Below are the code and all the weights of a small trained network. Each question names an input and a class and asks about switching units off, where a switched-off unit gives its printed mean instead of its output.

import numpy as np


def w(rows, s, z=0):
    codes = np.array(rows[::2]) - 128.0
    scale = np.full(codes.shape[1], s)
    scale[-1] = z or s
    return codes * scale


def f(y):
    return y / 2 * (1 + np.tanh(0.7978845608 * (y + 0.044715 * y**3)))


def log_softmax(a):
    a = a - a.max(-1, keepdims=True)
    return a - np.log(np.exp(a).sum(-1, keepdims=True))


def net(x, mask):
    res = np.array(x, float).reshape(1, 8) / 4 @ E
    y = f(res @ A[0][:, :-1].T + A[0][:, -1])
    res = res + np.where(mask, y, B[0][:, -1]) @ B[0][:, :-1]
    return log_softmax(res[-1] @ U[:, :-1].T + U[:, -1])


A, B = {}, {}
E = w([
[135,131,139,118,129,118,117,123],'x0',
[82,41,41,114,50,135,77,89],'x1',
[183,133,72,49,50,37,219,152],'x2',
[118,113,135,135,130,117,125,147],'x3',
[93,108,126,139,131,129,140,165],'x4',
[134,121,106,158,142,114,138,130],'x5',
[188,128,227,255,25,178,135,156],'x6',
[149,175,131,84,91,209,146,76],'x7',
],0.0066)
A[0] = w([
[82,121,171,165,190,204,61,107,18],'n0',
[213,105,172,220,2,155,127,207,189],'n1',
[187,125,108,89,93,101,179,111,207],'n2',
[159,183,218,103,199,123,183,180,34],'n3',
[155,117,99,86,61,85,223,183,32],'n4',
[86,36,78,119,22,139,55,91,11],'n5',
[177,130,213,190,31,155,107,130,63],'n6',
[156,116,139,75,58,51,222,147,7],'n7',
],0.0056,0.0019)
B[0] = w([
[138,44,159,143,164,182,112,55,171],'n0',
[128,139,97,76,188,122,144,221,255],'n1',
[138,108,120,117,156,183,112,124,176],'n2',
[96,190,137,207,52,64,189,56,167],'n3',
[159,37,161,178,177,144,103,51,176],'n4',
[2,222,148,213,97,60,224,76,179],'n5',
[119,132,114,95,237,112,149,171,202],'n6',
[167,55,222,229,169,198,121,80,177],'n7',
],0.0085,0.0064)
U = w([
[172,5,219,198,166,196,93,42,2],'0',
[66,255,189,215,75,50,215,72,40],'1',
[146,135,125,116,139,133,99,141,245],'2',
[135,134,85,42,214,126,135,192,62],'3',
[155,129,142,123,122,128,101,136,207],'4',
[151,146,155,134,117,127,110,131,175],'5',
],0.0075,0.0051)

Each question gives the input, the list of numbers given to net, and the class t.
The units are the neurons (one row each of A and B). Each row of codes is followed by its name. A weight is (code - 128) times the scale printed after its matrix; where a second scale follows, it is the last column's (A, B and U).
mask holds one flag per neuron, in row order. A switched-off neuron (its flag False) gives its mean, the last column of its row in B, instead of its output. The means were averaged over made-up inputs and are rounded, as every weight is.
A unit's drop is (log p(t) with every unit on - log p(t) with that unit switched off) / (log p(t) with every unit on - log p(t) with every unit switched off).
The circuit of an input: a set's keep is (log p(t) with only the set's units on - log p(t) with every unit switched off) / (log p(t) with every unit on - log p(t) with every unit switched off). Starting from all 8 units, units are removed one at a time, each time the one whose removal leaves the highest keep (on an exact tie, the one counted first), for as long as the keep stays at least 0.8.
circuit, biggest first: the units of the circuit, biggest drop first
most important unit: the unit with the biggest drop
top k neurons: the k neurons with the biggest drops, biggest first
drop when u is switched off: that unit's drop, to one decimal
input [7,5,6,-7,2,3,7,3], class 3: top 3 neurons => n1; n6; n3
input [0,5,0,-3,-2,5,-4,-6], class 1: circuit, biggest first => n5; n1
input [2,-2,-8,8,1,-2,-7,8], class 0: most important unit => n0
input [-6,6,-5,3,-7,-3,8,-1], class 3: circuit, biggest first => n1; n6
input [-3,6,3,-7,2,-2,5,-1], class 1: top 2 neurons => n5; n0
input [-1,8,7,4,-8,8,-6,-4], class 1: top 3 neurons => n5; n0; n1
input [7,7,8,6,-2,0,7,1], class 0: top 3 neurons => n7; n4; n2
input [5,-5,5,-6,2,-2,7,-4], class 3: top 3 neurons => n1; n6; n5
input [-6,-8,8,-7,-3,-8,-1,-6], class 0: top 4 neurons => n7; n4; n5; n2
input [-5,-8,5,-3,1,7,-4,1], class 1: top 2 neurons => n3; n1
input [-2,6,2,6,0,3,5,2], class 1: top 2 neurons => n5; n0
input [6,2,-6,-5,1,2,7,3], class 3: drop when n1 is switched off => 0.4
input [3,-3,1,8,1,-1,8,-1], class 3: drop when n1 is switched off => 0.4
input [-6,8,-2,-8,-7,-1,6,1], class 1: drop when n0 is switched off => 0.0
input [-5,-8,-4,-5,-5,-7,4,4], class 1: most important unit => n3
